Here is a tiny trained network, its code and every weight. The questions are about switching its units off for an input and a class, where a switched-off unit gives its printed mean instead of its output.

import numpy as np


def w(rows, s, z=0):
    codes = np.array(rows[::2]) - 128.0
    scale = np.full(codes.shape[1], s)
    scale[-1] = z or s
    return codes * scale


def f(y):
    return np.maximum(y, 0)


def log_softmax(a):
    a = a - a.max(-1, keepdims=True)
    return a - np.log(np.exp(a).sum(-1, keepdims=True))


def net(x, mask):
    res = np.array(x, float).reshape(1, 3) / 4 @ E
    y = f(res @ A[0][:, :-1].T + A[0][:, -1])
    res = res + np.where(mask, y, B[0][:, -1]) @ B[0][:, :-1]
    return log_softmax(res[-1] @ U[:, :-1].T + U[:, -1])


A, B = {}, {}
E = w([
[112,58,116,90,163,117,74,119],'x0',
[188,81,166,153,131,194,165,25],'x1',
[155,149,6,149,179,140,94,152],'x2',
],0.017)
A[0] = w([
[106,136,189,131,27,162,187,117,239],'n0',
[91,119,80,150,84,92,125,151,46],'n1',
[171,102,136,62,136,136,116,71,181],'n2',
[173,80,76,140,193,170,140,122,227],'n3',
[60,148,140,172,28,95,115,108,182],'n4',
[222,143,135,171,195,148,115,98,104],'n5',
[147,91,88,120,159,145,98,169,63],'n6',
[114,144,81,75,181,102,76,94,168],'n7',
[199,183,99,163,131,167,159,146,108],'n8',
[98,176,100,165,105,59,84,199,143],'n9',
[10,129,181,93,151,90,109,172,183],'n10',
[122,136,107,137,196,133,80,190,53],'n11',
[176,142,71,149,113,101,164,136,4],'n12',
],0.012,0.0049)
B[0] = w([
[48,97,160,100,79,91,185,63,253],'n0',
[75,85,204,109,139,120,108,121,165],'n1',
[183,164,104,147,175,159,82,201,192],'n2',
[230,154,113,200,160,183,58,127,207],'n3',
[97,125,130,55,85,19,165,192,194],'n4',
[167,131,24,166,148,177,76,159,189],'n5',
[132,104,123,151,117,123,207,89,170],'n6',
[133,160,196,123,146,146,187,118,190],'n7',
[175,254,188,170,138,176,161,104,186],'n8',
[61,81,160,61,176,40,113,167,234],'n9',
[142,74,34,78,186,88,38,196,226],'n10',
[98,138,160,77,111,95,184,118,187],'n11',
[194,155,132,177,162,191,109,126,155],'n12',
],0.0098,0.018)
U = w([
[100,166,231,113,77,79,249,99,252],'0',
[237,162,119,145,235,156,45,190,74],'1',
[180,122,165,175,82,172,171,40,50],'2',
[67,50,193,47,121,21,69,163,122],'3',
],0.011,0.0041)

Each question gives the input, the list of numbers given to net, and the class t.
The units are the neurons (one row each of A and B). Each row of codes is followed by its name. A weight is (code - 128) times the scale printed after its matrix; where a second scale follows, it is the last column's (A, B and U).
mask holds one flag per neuron, in row order. A switched-off neuron (its flag False) gives its mean, the last column of its row in B, instead of its output. The means were averaged over made-up inputs and are rounded, as every weight is.
A unit's drop is (log p(t) with every unit on - log p(t) with that unit switched off) / (log p(t) with every unit on - log p(t) with every unit switched off).
The circuit of an input: a set's keep is (log p(t) with only the set's units on - log p(t) with every unit switched off) / (log p(t) with every unit on - log p(t) with every unit switched off). Starting from the 12 units with the biggest drops (on a tie, the unit counted first), units are removed one at a time, each time the one whose removal leaves the highest keep (on an exact tie, the one counted first), for as long as the keep stays at least 0.8.
circuit, biggest first: the units of the circuit, biggest drop first
k most important neurons: the k neurons with the biggest drops, biggest first
drop when u is switched off: that unit's drop, to one decimal
input [4,5,-5], class 2: circuit, biggest first => [n9]
input [1,-5,8], class 3: 4 most important neurons => [n9 n11 n1 n0]
input [0,8,-2], class 2: 2 most important neurons => [n0 n10]
input [-5,-1,2], class 0: 3 most important neurons => [n10 n3 n2]
input [-6,-3,5], class 0: 2 most important neurons => [n10 n2]
input [-8,-5,6], class 0: 2 most important neurons => [n8 n10]
input [-7,-3,4], class 0: 3 most important neurons => [n8 n10 n3]
input [4,5,-7], class 0: 3 most important neurons => [n10 n9 n0]
input [-1,6,-3], class 2: drop when n9 is switched off => 0.4
input [3,0,3], class 1: drop when n0 is switched off => 0.9
input [5,6,-7], class 0: drop when n0 is switched off => 0.6
input [8,4,-1], class 1: drop when n3 is switched off => 0.0
